In the rows, 128 means zero.
Each row of numbers stands for one element and depends on some of the facts below. Use the named rows to name the rest.

How the elements are related:
bebri	β	mobror; bebri	β	faflus; bebri	β	fleflur; bebri	β	klusku; beko	β	tonu; beko	β	nafir
botros	β	skaple; botros	β	kevi; botros	β	groklus; botros	β	drupur; botros	β	klodruse; botrul	β	pomul
botrul	β	greskin; botrul	β	nivol; broklil	β	grufol; broklil	β	dagro; broklil	β	nutiklok; broklil	β	bripli
broklil	β	brigresel; broklil	β	nedutem; brokom	β	kidezuk; brokom	β	greskin; brokom	β	nedutem; brokom	β	fosem
brokom	β	rofla; brokom	β	traflor; brokom	β	nafir; butek	β	dusan; butek	β	stera; butek	β	perum
butek	β	vibim; damin	β	plital; damin	β	febi; damin	β	fladil; damin	β	vibos; didril	β	panas
didril	β	stubus; didril	β	brepen; fezem	β	kefak; fezem	β	klikluk; fezem	β	flokidru; fezem	β	konadruk
fiven	β	lustir; fiven	β	gradri; foris	β	modrur; foris	β	plufu; foris	β	sevi; foris	β	skika
gigro	β	taski; gigro	β	grufol; gigro	β	plufu; gigro	β	nutiklok; gigro	β	bripli; gigro	β	skebre
gigro	β	skika; klikam	β	flazor; klikam	β	medral; klikam	β	rofla; kluzepu	β	nural; kluzepu	β	brepen
kluzepu	β	levurum; kulur	β	skesin; kulur	β	dimafe; limusuk	β	nutiklok; limusuk	β	rubi; limusuk	β	klikluk
limusuk	β	lepli; limusuk	β	vuvul; limusuk	β	nafir; litim	β	greskin; litim	β	brigresel; litim	β	lela
litim	β	neflum; lokago	β	daboste; lokago	β	perum; mefes	β	daboste; mifan	β	brepen; nibror	β	vari
nibror	β	tetrar; nogem	β	dagil; numus	β	trepal; numus	β	vari; numus	β	disom; numus	β	vebrus
numus	β	plaklon; numus	β	kloskin; petodem	β	kefak; petodem	β	skaple; petodem	β	stukle; petodem	β	zivim
plegrem	β	broflor; plegrem	β	vapi; plegrem	β	konadruk; plegrem	β	taskupum; ploropul	β	bufo; ploropul	β	stukle
ploropul	β	fladil; ploropul	β	tegek; ploropul	β	faflus; ploski	β	lela; plukuplok	β	febi; plukuplok	β	didas
plukuplok	β	driti; plukuplok	β	flokidru; plukuplok	β	skobel; plustugis	β	platrun; plustugis	β	kidezuk; rilir	β	vapi
rilir	β	lugrim; rupo	β	dusan; rupo	β	gere; rupo	β	fosem; rupo	β	brepen; rupo	β	vutral
sadris	β	pligre; sadris	β	vari; sadris	β	sozu; sastebru	β	lela; sastebru	β	skubruk; skasun	β	febi
skasun	β	lustir; skasun	β	rofla; skozan	β	drupur; skuplek	β	fliludrun; skuplek	β	dagil; skuplek	β	nubro
skuplek	β	gadus; stadafla	β	stadim; stadafla	β	traflor; stadafla	β	lugrim; stagrok	β	pivur; stagrok	β	radrosa
stagrok	β	zogiples; stagrok	β	trodi; stagrok	β	lela; stagrok	β	lepli; stagrok	β	nubro; stapem	β	greskin
stapem	β	didas; stapem	β	dribas; stapem	β	fabem; stumar	β	zogiples; stumar	β	nubro; trabro	β	bufo
trabro	β	nibubre; trabro	β	skaple; trabro	β	klumas; trabro	β	stibri; trabro	β	disom; trabro	β	klusku
trudun	β	modrur; trudun	β	fliludrun; trudun	β	lela; trudun	β	dreka; trudun	β	vibos; vigak	β	dagro
vigak	β	skesin; vigak	β	trodi; vigak	β	lugrim; vogri	β	zogiples; vogri	β	nutiklok; vogri	β	medral
zigum	β	modrur; zigum	β	fleplek; zigum	β	dubrazol; zigum	β	tetrar; bebri	δ	a; beko	δ	c
botros	δ	c; botrul	δ	a; brepen	δ	d; brigresel	δ	b; bripli	δ	a; broflor	δ	a
broklil	δ	d; brokom	δ	b; bufo	δ	a; butek	δ	a; daboste	δ	d; dagil	δ	d
dagro	δ	a; damin	δ	a; didas	δ	c; didril	δ	a; dimafe	δ	b; disom	δ	b
dreka	δ	a; dribas	δ	a; driti	δ	a; drupur	δ	a; dubrazol	δ	b; dusan	δ	a
fabem	δ	a; faflus	δ	a; febi	δ	c; fezem	δ	a; fiven	δ	c; fladil	δ	b
flazor	δ	b; fleflur	δ	d; fleplek	δ	c; fliludrun	δ	b; flokidru	δ	a; foris	δ	a
fosem	δ	a; furar	δ	a; gadus	δ	a; gere	δ	c; gigro	δ	c; gradri	δ	a
greskin	δ	b; groklus	δ	a; grufol	δ	b; kefak	δ	a; kevi	δ	a; kidezuk	δ	c
klikam	δ	a; klikluk	δ	a; klodruse	δ	a; kloskin	δ	c; klumas	δ	a; klusku	δ	c
kluzepu	δ	a; kobra	δ	b; konadruk	δ	a; kulur	δ	a; lela	δ	b; lepli	δ	a
letrul	δ	a; levurum	δ	a; limusuk	δ	c; litim	δ	a; lokago	δ	a; lugrim	δ	a
lustir	δ	b; medral	δ	c; mefes	δ	b; mifan	δ	a; mobror	δ	a; modrur	δ	b
nafir	δ	a; nedutem	δ	a; neflum	δ	d; nibror	δ	a; nibubre	δ	a; nivol	δ	a
nogem	δ	a; nubro	δ	a; numus	δ	b; nural	δ	a; nutiklok	δ	c; panas	δ	c
perum	δ	a; petodem	δ	a; pivur	δ	d; plaklon	δ	b; platrun	δ	b; plegrem	δ	a
pligre	δ	b; plital	δ	d; ploropul	δ	a; ploski	δ	b; plufu	δ	a; plukuplok	δ	b
plustugis	δ	a; pomul	δ	a; radrosa	δ	a; rilir	δ	d; rofla	δ	a; rubi	δ	c
rupo	δ	a; sadris	δ	a; sastebru	δ	a; satigra	δ	b; sevi	δ	a; skanek	δ	a
skaple	δ	b; skasun	δ	a; skebre	δ	c; skesin	δ	a; skika	δ	a; skobel	δ	a
skozan	δ	b; skubruk	δ	a; skuplek	δ	b; sozu	δ	a; stadafla	δ	c; stadim	δ	a
stagrok	δ	a; stapem	δ	d; stera	δ	a; stibri	δ	a; stubus	δ	a; stukle	δ	d
stumar	δ	c; taski	δ	a; taskupum	δ	a; tegek	δ	a; tetrar	δ	b; tonu	δ	a
trabro	δ	d; traflor	δ	c; trepal	δ	a; trodi	δ	a; trudun	δ	c; vapi	δ	b
vari	δ	c; vebrus	δ	c; vibim	δ	b; vibos	δ	a; vigak	δ	a; vogri	δ	a
vutral	δ	b; vuvul	δ	c; zigum	δ	c; zivim	δ	d; zogiples	δ	c

Some rows with their names:
botros: [140 130 110 108 136 113 129  88  78 145 106 130  73 198 137  87  73 122
 150 149 122 171  53 162 128  83 157 130 138 129 114 149  96 106 122 149
  56  52]
mefes: [110 131 129 160 144  81 165  56 115 148  84 179 124 171 111  81  75  88
 171 198 114 180 170 152 144  52 142 116 105 190 141 141 121 140 136 129
  54  66]
greskin: [109 140 127 179 133  98 137  78 145 155  96 183 128 134 122 110  56  83
 156 202 101 176 146 120 109  85 146 111 118 177  97 147 112 155 112 117
  62  71]
pligre: [114 162 121 161 122  91 172  80 142 154 101 183 123 163 133  90  44 114
 144 201 132 193 166 113 127  73 134  93 117 157 110 160 123 144 141 141
  42  55]
bripli: [132 134 173 166 130 118 184 111 140 148  83  90 128 134 137 114  91 146
 156 164 145 153 107 174 121 144 149 122 111 152 123 128 109 146 118 142
 105  93]
plital: [122 103 151 144 142 130 103  84 139 151 102 107 120 131 139 128 111 148
 129 190 133 189 108 151 109  65 155  43  91 174  92 128 128  73 133 170
  64  69]
nutiklok: [130 167 123 129 128 122 134  64 108 135 126 113  79 148 117 133  75 116
 146 168 122 144  47 174  94 105 159 134 122 146  88 128  84 134  98 137
  73  47]
nedutem: [135 133 166 166 137 122 177 119 142 147  80  94 130 128 139 112  98 136
 154 162 128 151 106 159 125 142 153 125 112 157 111 134 108 144 116 130
 115 100]
lepli: [138 128 169 160 139 124 177 124 140 142  87  87 130 129 144 108 101 134
 167 162 133 148 110 139 123 149 148 114 111 161 125 132 105 139 107 150
 101  92]
kobra: [111 136 127 159 136  98 155  65 129 153  94 174 122 164 128  85  54  95
 157 204 120 183 159 120 134  72 133 104 117 175 132 155 116 142 126 129
  44  64]
modrur: [104 149 132 168 123  91 157  60 148 152 107 161 122 148 126 104  43 103
 162 217 144 168 155 129 105  89 129  97 113 166 117 147 104 148 120 141
  37  59]
sadris: [140 145 153 143 130  92 202 141 134 149  70 105 121 173 162  76 103 171
 144 152 151 175 130 137 144 118 132 120 109 134 121 144 119 114 155 154
  92  86]
vutral: [117 136 124 166 142 107 155  50 133 148  92 173 121 157 120  98  69  92
 147 221 105 172 160 137 146  69 142 114 107 184 119 154 104 152 118 101
  66  67]
ploski: [101 125 124 167 134  80 138  76 132 149  88 167 118 155 133  81  51 105
 176 205 118 176 138  97 114  81 122 115 108 171 137 145 116 131 106 131
  42  72]
skika: [132 137 175 160 128 111 191 105 141 147  86  85 129 139 142 112  92 147
 159 170 157 152 116 178 121 144 146 117 110 145 125 132 105 144 119 151
  97  91]
dreka: [140 128 167 157 138 103 177 134 145 141  85  87 130 140 151 105 104 141
 174 170 151 138 127 142 118 137 137 110 110 153 120 134  89 123 122 160
  88  82]
fleplek: [136 178 119 120 123 100 153  74 111 135 125 117  77 170 130 118  88 130
 145 168 146 146  74 166  97  86 141 126 118 133  82 132  82 111 129 150
  60  34]

Name these rows:
No name comes twice in this set of rows, the named rows included.
[146 126 162 157 139 109 178 133 141 136  87  83 128 137 149 103 112 139
 177 169 141 144 124 124 128 142 142 110 106 158 133 128  93 124 113 166
  92  78]  gadus
[146 118 177 142 140 146 181 129 132 153  87  90 136 144 154 107  97 126
 160 155 137 159 127 155 134 144 156 102 132 162 104 150 112 135 139 160
  87  92]  kefak
[127 116 143 151 137 117 112  85 140 139 109 104 122 123 127 131 114 152
 138 191 129 189 102 123 114  70 157  39  72 178 128 116 121  85 107 177
  69  51]  dagil
[153 152 110 116 130 131 130  92  99 143 124 130  79 180 133 120  76 111
 137 160 130 161  70 164 116  98 167 108 142 129  80 154  78 120 124 160
  60  38]  klusku
[127 112 166 154 138 105 173 125 128 146  68  85 117 152 150  85  98 152
 166 163 135 153  96 142 129 134 136 143 108 149 143 132 120 121 115 139
 101 104]  vogri
[107 155 131 163 123  87 166  64 141 152 100 167 121 156 129  93  44 109
 156 214 144 175 161 127 113  80 123 102 113 163 118 148 109 142 125 140
  37  57]  dubrazol
[136  95 167 146 143 106 165 137 130 153  66  86 124 169 168  82 110 144
 170 167 145 147 125 146 131 128 129 127 120 150 116 144 110  98 145 151
  85 103]  damin
[143 118 159 149 151  94 193 119 116 142  59  95 128 173 134  80 135 140
 167 158 129 157 136 173 164 100 142 136 105 169 138 128 110 117 144 132
 112  96]  butek
[122 145 121 158 123 108 161  80 137 159 100 186 126 165 134  94  36  99
 143 198 131 196 158 116 129  86 144  79 131 155 114 170 114 149 130 148
  40  56]  disom
[130 144 111 116 136  87 121  85  99 134 108 112  66 184 141  96  92 135
 165 171 138 138  54 140  98  81 124 151 118 131 104 127  83  91 118 148
  55  48]  trudun
[143 127 158 161 138 106 176 136 143 140  82  90 129 135 147 105 109 141
 173 163 137 149 117 133 123 141 142 114 111 155 123 130  97 126 112 154
  99  86]  skubruk
[126 159 117 107 137 121 131  72  91 136 112 118  69 169 137  94  87 128
 148 149  99 157  45 136 116  80 141 162 117 151  99 131 109 109 115 115
  76  59]  stadafla
[146 132 165 161 136 115 175 134 144 137  89  82 133 125 145 112 111 134
 177 166 137 146 115 125 125 149 146 106 108 161 128 129  91 134 106 159
  96  82]  nubro
[127 165 122 126 125 112 140  56 101 136 123 110  73 159 120 122  70 126
 144 166 136 143  51 182  96  96 151 141 120 138  94 126  88 131 106 133
  68  49]  skebre
[113 139 129 168 134  92 142  70 144 147 105 160 123 143 129  99  49  92
 177 215 129 165 153 105 109  88 130  96 111 170 128 146 103 139 106 149
  35  58]  fliludrun

The same elements again, as new rows of numbers:
Named rows:
plegrem: [108  97 138 112 119 100 125 130 144 112 142 144 108 119 150 109 128 124
  93 112 183 117 130 113 112 138 141 139 154  97 151 141 119 106 127 126
 110 123 152]
mefes: [119 215 179 127  89 142 144 110  70 149 123 124 117 113 108 125 180 165
 195 130 124  75 144 178 170  61 123 135 103 133 139 176 151 146  84 131
  87 117  66]
rupo: [154  80  98 125 100  64 135 128 134 162 135 108 127 146 156 126 147 105
 100 121 147 114 129 107 133 135 108 144 148 117 175 129 126 143 123 137
 149 107 151]
klikam: [151 115 152 129 121  96 121 124 151 142 164 145 171 110 164 134 127 154
 101 102 126 135 138  74 138 134 145 143 150 105 140 114 125 136 133 119
 152 134 151]
stapem: [179 133 133 128 155 176 143  77  84 142 139 143  63 120 153 157 118 106
 119 124  85 124 134  94 168 109 136  99  95  99 141  97 122 117 173 142
  80 129  91]
vuvul: [121 120 125 131 139 140 132 135 132 106 118 134 134 151  96 121  77 158
 119 135  67 122 134 142 133 114 128  87 122 188 100 134 104 146 141 158
 158 135  97]
lustir: [161 199 126 130 115 182 154 123 124 149 130  94 136 100 128 145 162 164
 190 142 103 134 137 175 144 102 135 119 132 144 105 158 149 119 131 100
 151 115  99]
brigresel: [133 181 114 146 122 174 161 141  79 123 102 111 119 127 123 145 161 141
 175 171 152 137 131 184 140  91 138 116 112 144 116 159 170 141 115  91
  92 112  97]
vebrus: [120 123 121 123 128 150 127 130 150 119 124 118 139 147  89 113  69 162
 129 132  51 122 133 151 131 123 129  94 118 187  98 130  91 125 138 166
 163 128  96]
skebre: [120 118 122 130 130 143 129 135 138 113 119 126 138 154  94 114  71 159
 123 142  55 125 137 141 131 121 130  88 118 185 102 135 100 143 138 165
 159 130  98]
driti: [109 116 135 123 130 108 109 121 159 141 145 121 164 113 142 130 132 113
 113 121 125 140 124 111 119 162 117 147 154 109 129 119 124 118 126 132
 144 138 146]
klodruse: [105  97 122 113 142 103 112 142 121 105 122 129 125 132 129 134 148  96
 104 119 182 129 120 105 113 140 112 141 141 108 130 126 146 138 120 112
 123 141 146]
drupur: [109 101 129 109 137 107 112 135 139 119 131 130 134 121 127 129 145 107
 108 114 161 128 126 105 113 144 111 144 145 109 129 121 132 127 123 118
 132 136 150]
lugrim: [ 92 118 130 124 129 118 123 128 148 106 136 135 120 117 161  94 118 109
  94 143 180 125 126 131  94 153 135 132 166 100 145 163 119  92 128 142
 100 136 153]
pligre: [145 190 113 130 113 184 152 133 109 135 111 103 121 114 113 130 160 146
 193 156 124 129 132 190 129 100 137 121 111 145 114 146 160 119 113  96
 117 107 104]
trodi: [103 115 132 136 137 100 117 135 137 115 129 135 134 131 142 119 131 102
 104 130 167 140 120 113 108 153 121 146 147 110 132 134 128 126 125 126
 117 142 156]
nural: [113 104 117 125 130  96 115 132 136 128 126 119 139 132 139 132 144  95
  99 130 150 135 123 111 118 151 111 142 147 115 140 125 136 138 123 124
 136 133 150]

Name these rows:
No name comes twice in this set of rows, the named rows included.
[161 159 136 131 136 198 148  83  99 102 128 164  10 120 158  98 106  93
 120 131 133 108 132 133 132 114 157  96 105  93 159 150  98  71 170 162
  63 132 120]  rilir
[193 168 141 115 132 199 121  74 141 159 149 141  62 103 123 124 117 109
 163  93  45 115 127 118 149 127 140 119  88 103 138  83  88  80 166 158
 132 123 123]  trabro
[179  90  89 136  75  64 136 117 164 196 151  90 135 141 164 114 139 109
 117 125 100 119 121 122 127 155 114 151 155 124 183 123 100 123 129 155
 183  91 166]  mifan
[139 125 125 144 128 149 133 139 121  98 118 160 158 164 108 115  67 164
 117 152  61 132 147 131 130 110 150  87 109 191 114 126 117 163 134 156
 161 142 107]  nutiklok
[154 157 110 114 103 187 152 139 109 134 117 114 102 115  97 125 160 156
 204 133 136 114 137 186 130  82 166 127  85 139 131 118 155 114 104  88
 106  80 108]  numus
[132 151 161 188 117  77 122 142 144 153 138 166 132 137 157 118 107 150
 133  96 155 154  96 114 126 150 145 185 115 112 127 121  97 109 128 129
 134 142 182]  stagrok
[166 159 117 131 112 158 182 131  67 130 129 120 123 116 162 156 150 182
 151 158 158 125 158 151 164  65 165  94 128 133 133 158 170 146 132  83
  87 103  84]  brokom
[166 165 126 114 117 166 170 139  85 126 126 109  94 108 124 157 174 181
 181 121 163 117 138 163 156  74 140 108 123 137 114 157 159 133 131  76
 117 102  92]  plukuplok
[145 103 128 135 123 141 135 146 110 100 120 175 158 172 103 111  57 171
 113 145  71 124 152 121 134  92 183  85  87 182 135 102 121 171 126 146
 128 123 105]  gigro
[ 97 100 139 125 125 101 138 139 120  88 129 164  87 135 164  92 122 117
  83 132 222 117 129 119 102 130 160 133 150  95 164 162 125 109 125 126
  76 130 159]  vigak
[174 164 161 176 113 118 139 158 136 110 128 180 112 165 104 102  67 196
 143  93  76 123 123 134 138 107 149 120  96 193 105 147  76 146 144 157
 202 149 144]  stumar
[120  72 125 116 130  96 116 143 119 123 129 155 141 139 124 130 132 111
 105 117 168 126 130  88 118 126 154 147 107 105 159  86 148 146 106 106
  94 117 150]  foris
[151  92 144 101 133  91 126 125 143 136 167 132 150  98 161 154 139 160
  94  82 153 124 137  67 146 131 135 131 160 101 131 119 130 136 147 105
 156 134 134]  skasun

